Here are made-up things, facts about them, and rows of numbers that follow some of those facts. Name the thing behind each unnamed row.

Some facts about the things:
briror φ poplo pebre trotru
skodo φ skobu drasus
skebil φ boflu broba
vetre φ flaflun gitrim
kletri φ broba klima ramur
dobin φ bibe
gatrir φ zoskuflam
kestar φ gemu gratrin
seklil φ flefos trotru gegim
liva φ klima
bita φ fiplis drumon
skubasil φ vatuflus boflu
seklir φ trotru
zefir φ brifo
stodul φ ramur gitrim
banum φ broba
trakla φ kistok figaluk
plales φ kistok stofas
kletas φ flostil
devu φ plasol doti stofas
diser φ figaluk
plizi φ trotru bita
nistil φ zefir kestar
stofas φ trotru
floluk φ trotru
stadripe φ vuskun
trafu φ ramur floluk
gigri φ pebre
gegim φ tumil
flunur φ trotru
ziklil φ brifo vuskun pebre
tedis φ gegim
brokla φ gegim
rigro φ vekla flustizus
tredor φ trotru klima
klima φ stofas tumil
rifolel φ tredor
bastek φ gegim geler klima
klarus φ diser trakla
brakom φ zitor
klavol φ banum
zaruze φ zoskuflam
geler φ plasol stofas
vekla φ flostil
drasus φ nibata floluk
vulim φ duto plales
skaro φ zoskuflam
tinagol φ bita
plosokis φ trotru
vuskun φ tumil
doti φ poplo
treror φ floluk
didon φ kistok
flustizus φ brifo kistok broba
ramur φ treror
vago φ devu vagal tumil
stabu φ rizes gegim
kliku φ tedis
tumil φ broba
vatuflus φ trotru geler
vedre φ seklir floluk
griplek φ doti boflu
relo φ rifolel
plobol φ nibata briror
poplo φ stofas
kubridek φ lesa gefal
broba φ stofas
gratrin φ tedis
flefos φ buplem gefal
brifo φ poplo
plasol φ seklir
brokir φ pebre stofas
rebo φ brakom
[zabrul nugan lumik skodo lesa gitrim zigre brifuma seklir stodul trakla kigos kaplen lotruflok trafu gigri zosil rigro tredor rifolel klavol dabin turon klokla drasus vulim plosokis flustizus pliba vedre bibe flefos brokir bruplu kuva] ω 676
[briror klotrosti brupe deskir driklos vekla drisok skaro gaguk vibraflu plasol] ω 85
[skebil flogan kletri zitor brires pebre rudra buzukla gemu zoskuflam nistil stofas floluk ziklil trotru vagal klima vufloko bastek munin kliku vatuflus mutrel tritros grotu] ω 556
[vetre buplem flostil dobin duto vogatrim gatrir kestar daposor broretek seklil liva mozo bita tani zefir giner gefal flaflun plales kletas plifla plerom didom ledol devu trustu diser plizi kistok kliklus nustestar stadripe gegim boflu nibata drumon brokla rizes faklol klapos drisa klarus brakom zovifla fiplis mutu gramo tinagol klebos skobu doti treror didon zume ramur suliklel vago stabu gagu tumil veflekam pletir griplek tustom relo plobol poplo gratrin brifo fovus rebo] ω 177
[grisker dritro kabis skubasil gastul figaluk flisas banum flunur tedis sonim fotel pumifli zaruze geler vuskun stotek keklosten grodrol kubridek broba] ω 373
ζ driklos <- zabrul
ζ dritro <- briror
ζ vufloko <- briror nugan kabis rudra zefir didom kuva
ζ kuva <- briror buzukla gramo tustom
ζ devu <- nugan drisok vago
ζ brifuma <- nugan stadripe vibraflu
ζ mutu <- nugan
ζ faklol <- lumik flogan broretek vuskun
ζ seklir <- skodo grisker trotru rizes
ζ doti <- flogan buplem flostil zigre bita rudra gastul plifla didom trustu kistok nustestar lotruflok stadripe zosil vufloko dabin turon vekla vibraflu veflekam plasol
ζ zosil <- lesa brires
ζ stadripe <- lesa
ζ klotrosti <- flostil trustu vago
ζ tritros <- grisker brifuma trustu drisok grodrol
ζ daposor <- brires flunur
ζ didom <- vogatrim bita diser tumil broba
ζ deskir <- vogatrim dritro rudra kletas klapos fovus
ζ kistok <- klotrosti vekla
ζ vekla <- dritro vuskun
ζ zefir <- daposor kliklus sonim suliklel plasol
ζ brupe <- daposor vekla
ζ grodrol <- broretek vago bruplu
ζ drisa <- broretek dabin keklosten
ζ brokir <- broretek didom dabin drisok vuskun zume
ζ kaplen <- mozo gastul
ζ gagu <- mozo gigri zovifla pliba
ζ kabis <- bita zovifla zume
ζ drisok <- tani
ζ trustu <- gastul tredor
ζ zigre <- gastul plasol
ζ ledol <- buzukla
ζ tumil <- buzukla stofas
ζ plosokis <- flisas
ζ buplem <- flisas
ζ vago <- banum
ζ klebos <- plerom
ζ fotel <- ledol tritros fovus
ζ turon <- devu
ζ zovifla <- trafu
ζ diser <- trafu mutrel
ζ plerom <- trafu
ζ bita <- gigri munin stotek
ζ rudra <- gigri kuva
ζ nustestar <- boflu rizes mutu turon tumil
ζ boflu <- brokla
ζ plasol <- driklos drisok
ζ lotruflok <- driklos plosokis
ζ brokla <- tredor drisok
ζ broba <- faklol
ζ fovus <- klokla
ζ vulim <- drisok
ζ suliklel <- vulim
ζ gramo <- vago
ζ plifla <- mutrel
ζ trotru <- pletir

Some things and their rows:
gemu: .05 -.20 .17 .25 .11 -.16 -.25 .20 .26 -.12 -.06 -.21 .15 -.19 -.29 .27 -.01 -.10 -.14 -.16 -.22 .00 -.01 .24 -.19 -.46 -.14 .10 .27 .13 -.12 .08 .13 -.24 -.12 -.36 .36
vibraflu: -.03 .21 .20 -.20 -.20 -.13 .17 .33 .04 .24 -.34 .03 .10 .07 .05 .12 -.13 -.24 -.16 -.42 .31 .21 .00 -.24 -.15 .30 .29 .07 -.07 .44 .04 .02 .28 -.23 -.38 -.56 -.14
duto: .10 -.24 .13 -.20 .08 -.09 -.10 .15 -.16 -.06 -.02 -.34 .23 .16 -.18 .15 .07 .01 .06 -.07 -.05 .20 -.13 .24 -.12 -.05 -.16 .01 -.06 -.22 .09 .12 .04 -.02 -.01 -.04 .08
stotek: .18 .30 .19 -.28 .06 .31 -.23 -.13 -.32 -.18 -.03 .23 .33 -.11 .34 -.42 .05 .18 -.29 -.01 .32 .30 -.24 -.02 .17 .17 .48 .22 -.43 .12 -.04 .00 -.05 -.03 -.28 -.41 -.20
brakom: -.11 -.16 .12 -.13 .04 .01 -.29 -.01 .02 .09 .01 -.21 .16 -.02 -.02 .18 .14 -.13 -.01 -.02 -.05 .07 -.04 .12 -.06 .05 -.18 .05 .14 -.26 -.02 .17 -.01 -.21 -.24 -.08 .01
stabu: .11 -.02 .02 .23 -.02 .02 -.31 .36 .03 .28 .00 -.11 .13 .13 .09 .04 -.31 -.15 .19 .03 -.14 -.07 .11 .13 .09 -.25 -.06 .18 .21 -.12 -.09 .23 -.03 -.14 -.06 -.06 .11
klokla: .32 .34 .35 -.39 -.43 .00 -.24 -.20 -.30 .13 -.21 -.59 -.20 -.19 .34 -.54 .17 -.54 -.48 -.41 -.34 .36 -.19 -.01 .00 -.48 -.01 .30 -.36 -.40 -.14 .57 -.09 .42 -.06 -.50 .32
gratrin: .11 -.06 .02 .24 .08 -.02 -.29 .30 -.04 .20 .00 -.10 .24 .08 -.12 .06 -.14 -.24 .26 .02 -.09 .02 .02 .16 .00 -.40 -.19 .17 .18 .07 -.08 .29 .00 -.11 .05 -.24 .15
zosil: -.06 -.28 -.28 -.21 .09 .24 -.36 -.11 -.14 .03 .16 -.15 -.06 .00 .04 .23 .03 .05 .20 .06 .03 .17 -.05 -.04 .16 -.10 -.18 -.02 .12 -.23 .07 .15 .18 -.16 -.18 .06 -.17
klavol: .17 -.12 -.04 -.11 -.09 .04 -.30 .14 -.12 .11 .15 -.19 -.06 .09 .16 .05 -.19 -.06 .22 .11 -.11 .00 -.03 .19 .25 -.39 -.03 .12 .01 -.27 .08 .26 .08 .12 .12 .14 -.05
fiplis: -.13 -.18 .15 -.26 .02 .01 -.18 -.06 -.07 -.10 .01 -.25 .26 -.09 .00 .27 .23 -.14 .10 -.05 -.01 .13 -.02 .12 -.04 .11 -.15 -.05 .26 .00 .12 .14 .00 -.14 -.08 -.09 .09
tustom: .14 .04 .24 -.25 -.05 -.05 -.27 -.18 -.24 -.11 -.08 -.30 .16 -.12 .31 -.40 -.03 -.08 -.44 -.22 .19 .26 .00 -.10 -.20 .19 .22 .16 -.03 -.15 -.11 .33 .08 .11 -.24 -.55 .18
kletas: .26 .20 .35 -.34 -.33 -.08 -.14 -.16 -.28 .08 -.27 -.48 -.10 -.14 .29 -.53 .02 -.33 -.55 -.36 -.13 .25 -.16 -.05 -.17 .06 .19 .31 -.15 -.38 -.14 .49 -.08 .33 -.33 -.51 .35
suliklel: -.14 -.27 -.27 .00 .13 .10 -.23 .01 .01 .06 .14 -.19 .15 .07 -.14 .25 .09 .12 .19 -.05 .04 .05 .05 -.10 -.05 .00 -.24 -.10 .34 -.22 .02 .04 .04 -.21 -.47 .01 -.10
didom: -.11 -.13 .19 -.15 .01 .06 -.16 .06 -.07 .11 .03 -.25 .07 .05 .06 .06 .14 -.11 -.08 -.06 -.11 .15 -.03 .21 -.09 .06 -.14 .11 .13 -.24 .00 .16 -.02 -.20 -.20 -.10 .01
skobu: -.07 -.15 .13 -.27 -.01 -.01 -.15 -.02 -.13 -.10 .01 -.30 .27 -.09 -.02 .21 .17 -.12 .18 -.03 -.08 .11 .07 .15 -.05 -.01 -.14 -.11 .16 -.02 .16 .06 -.01 -.12 -.04 -.03 .10
kaplen: -.27 -.20 .09 -.23 .04 .47 -.27 .13 .06 .13 .11 -.28 -.25 .23 -.30 .30 .26 -.19 .31 .10 -.40 .03 -.18 .38 .17 -.54 -.34 .16 .12 -.31 .23 .16 -.02 -.25 .07 .32 -.17

Rows to name:
No name comes twice in this set of rows, the named rows included.
-.03 -.04 .25 -.02 .01 .00 -.26 -.15 -.21 -.15 -.14 -.07 .18 -.02 .32 -.13 .08 .01 -.28 .06 .18 .25 .04 .20 -.24 .22 .36 .20 -.03 -.07 -.04 .06 .22 -.11 -.04 -.47 .03 -> mozo
.17 -.21 -.02 -.11 -.10 .02 -.36 .07 -.11 .16 .12 -.24 -.15 .25 .13 .11 -.21 .01 .02 .07 -.07 .05 -.14 .18 .21 -.09 -.05 .13 -.11 -.48 .04 .25 .13 .13 -.02 .22 -.08 -> rigro
.13 .14 .34 -.36 -.24 .07 -.08 .05 -.07 .24 -.18 -.51 -.13 -.10 -.08 -.38 .24 -.48 -.38 -.42 -.40 .17 -.14 .21 -.06 -.46 -.33 .27 -.05 -.39 -.11 .51 -.15 .09 -.19 -.08 .34 -> fovus
.14 -.10 .09 .09 -.09 -.05 -.15 .29 -.09 .18 .00 -.19 .23 .11 .07 .13 -.21 -.05 .22 .02 -.11 -.08 .11 .22 .09 -.22 -.02 .11 .28 -.12 .06 .20 -.05 .04 .01 .00 .17 -> liva
.15 -.28 -.28 -.10 -.05 .04 -.25 .09 -.15 .15 .20 -.27 -.10 .27 -.03 .18 -.27 .14 .16 .08 -.02 .02 -.13 -.05 .24 -.15 -.10 -.03 .07 -.45 .15 .16 .15 .13 -.19 .26 -.12 -> vulim
-.20 -.29 .07 -.13 .09 .27 -.07 .20 .16 .24 .13 -.29 -.07 .17 -.41 .32 .24 -.17 .22 -.10 -.40 -.04 -.08 .22 -.01 -.43 -.36 .04 .31 -.34 .10 .11 -.13 -.26 -.32 .30 -.06 -> drisa
.04 -.30 -.44 .04 .11 .08 -.46 -.27 -.31 -.20 .24 .02 .16 -.08 .29 .17 -.25 .22 .16 .13 .32 .28 .11 -.25 .08 .22 .27 -.22 .18 .01 .01 .07 .48 -.10 -.32 -.43 -.19 -> zabrul
.00 -.26 .30 .08 .09 -.10 -.15 .08 -.12 -.08 -.03 -.19 -.02 .39 .07 .12 .12 .06 -.25 .08 -.13 .21 -.14 .44 -.22 .22 .12 .22 -.31 -.40 .06 .01 .17 -.16 .07 -.03 -.03 -> diser
.15 -.12 .17 .12 .00 -.18 -.29 -.14 .13 -.25 -.04 -.24 .13 -.19 .18 .05 -.12 .19 -.52 -.22 .15 .12 .14 -.09 -.25 .10 .31 .02 .27 -.08 -.15 -.02 .28 -.10 -.39 -.49 .36 -> flogan
.14 -.05 -.04 -.24 -.10 .07 -.29 .14 -.21 .00 .10 -.29 .10 -.02 .17 .12 -.10 -.08 .36 .09 -.10 .06 .01 .19 .22 -.39 -.02 .00 .07 -.03 .23 .24 .10 .15 .11 .13 -.07 -> rifolel
.29 .01 -.18 -.15 -.17 -.05 -.31 -.02 -.36 -.15 .12 -.22 .17 -.13 .29 -.17 -.33 .11 .22 .11 .19 .10 .17 -.11 .23 -.15 .32 -.01 .09 .07 .12 .28 .22 .37 .08 -.31 .00 -> tredor
.27 .20 .11 -.30 .08 .19 .11 .34 -.31 -.11 .19 .16 .37 -.02 -.03 -.22 .09 .17 .46 .01 .11 .16 -.27 .23 .31 -.70 -.06 .11 -.33 .36 .24 .06 -.13 .15 .08 .10 -.18 -> broba

The same things again, as new rows of numbers:
Some things and their rows:
klotrosti: -.18 .08 -.22 -.08 -.26 .11 .14 .26 -.14 .26 .00 -.10 -.21 -.03 -.16
zabrul: .21 -.07 -.05 .11 -.03 -.01 -.16 -.08 -.15 .18 -.40 .19 -.08 .25 -.21
relo: .04 -.09 -.03 -.25 .20 -.21 .06 .13 -.27 -.03 .07 -.28 .05 .12 .17
deskir: -.16 .26 -.20 -.32 -.20 .14 .44 .35 -.27 .46 -.03 -.25 -.35 .00 .08
zigre: .14 .11 -.16 -.03 -.30 .16 -.07 .06 -.27 .43 -.44 .15 -.23 .22 -.31
tinagol: .03 -.09 -.04 -.25 .22 -.19 .06 .16 -.25 -.01 .06 -.30 .05 .11 .18
vatuflus: -.56 .14 -.02 -.08 .41 -.39 .04 .51 -.22 -.13 .15 -.02 .09 -.14 .04
plifla: -.14 -.06 -.27 .04 -.31 .10 -.04 .15 -.09 .19 .02 -.03 -.12 .01 -.28
vuskun: .07 -.22 -.07 .26 -.08 .14 -.09 .03 .14 -.19 -.23 .10 .08 -.10 -.38
flunur: .13 -.17 -.03 .00 -.07 .09 -.14 .12 -.12 -.18 -.15 -.04 .01 -.06 -.23
flustizus: .31 .02 .04 -.24 .30 -.15 -.01 -.01 -.35 .19 -.40 -.06 -.02 .31 .15
gratrin: .01 -.09 -.06 -.22 .26 -.17 .05 .15 -.23 .03 .03 -.30 .04 .09 .20
turon: .16 .03 -.13 .15 -.20 .09 .01 -.08 -.05 .32 -.47 .25 -.13 .23 -.33
kletri: -.54 .14 .02 -.09 .36 -.43 .07 .50 -.23 -.18 .17 .00 .11 -.11 .03
skaro: .04 .10 .41 -.21 -.01 -.12 -.29 .31 .10 .04 .30 -.39 .14 .33 .37
vagal: -.56 .14 -.03 -.05 .46 -.35 .01 .53 -.20 -.07 .12 -.03 .09 -.16 .07
plizi: .04 -.09 -.03 -.26 .20 -.20 .07 .15 -.25 -.02 .07 -.29 .06 .11 .17

Which thing is each row?
No name comes twice in this set of rows, the named rows included.
-.13 .00 -.26 .01 -.12 .09 .12 .14 -.01 .23 -.06 -.09 -.01 .00 -.16 -> boflu
.02 -.03 -.08 -.32 .12 -.12 -.04 .24 -.42 .16 .10 -.34 -.17 .08 .21 -> klebos
-.10 -.19 -.18 .26 -.11 -.01 .08 -.01 .20 .00 -.02 .06 .02 .02 -.24 -> vogatrim
-.67 .02 -.10 .50 .12 -.27 .23 .26 .36 -.20 .06 .38 .11 -.18 -.34 -> buzukla
.06 .03 -.14 -.11 -.32 .29 -.11 .28 -.28 .17 -.17 -.07 -.31 -.11 -.24 -> kabis
-.10 -.17 -.18 .14 -.10 -.01 .00 .05 .05 .03 .02 -.01 -.03 .03 -.19 -> tustom
-.18 -.14 -.19 .32 -.14 .02 .19 .02 .28 -.01 -.03 .11 .01 -.03 -.28 -> vibraflu
-.14 -.15 -.24 .18 -.27 .07 -.07 .08 .06 .09 .01 .04 -.05 .00 -.36 -> veflekam
.22 -.08 .10 -.24 .21 -.03 .09 .17 -.26 -.14 -.15 -.22 -.04 -.01 .15 -> skubasil
-.19 -.08 -.26 .06 -.26 .08 -.11 .20 -.06 .08 .01 -.03 .03 -.05 -.37 -> plasol
.02 -.13 -.07 -.17 .13 -.15 -.09 .17 -.29 .04 .10 -.25 -.09 .08 .14 -> plerom
-.17 -.04 -.33 .02 -.19 .16 -.09 .19 -.09 .28 -.05 -.09 -.02 -.03 -.28 -> buplem

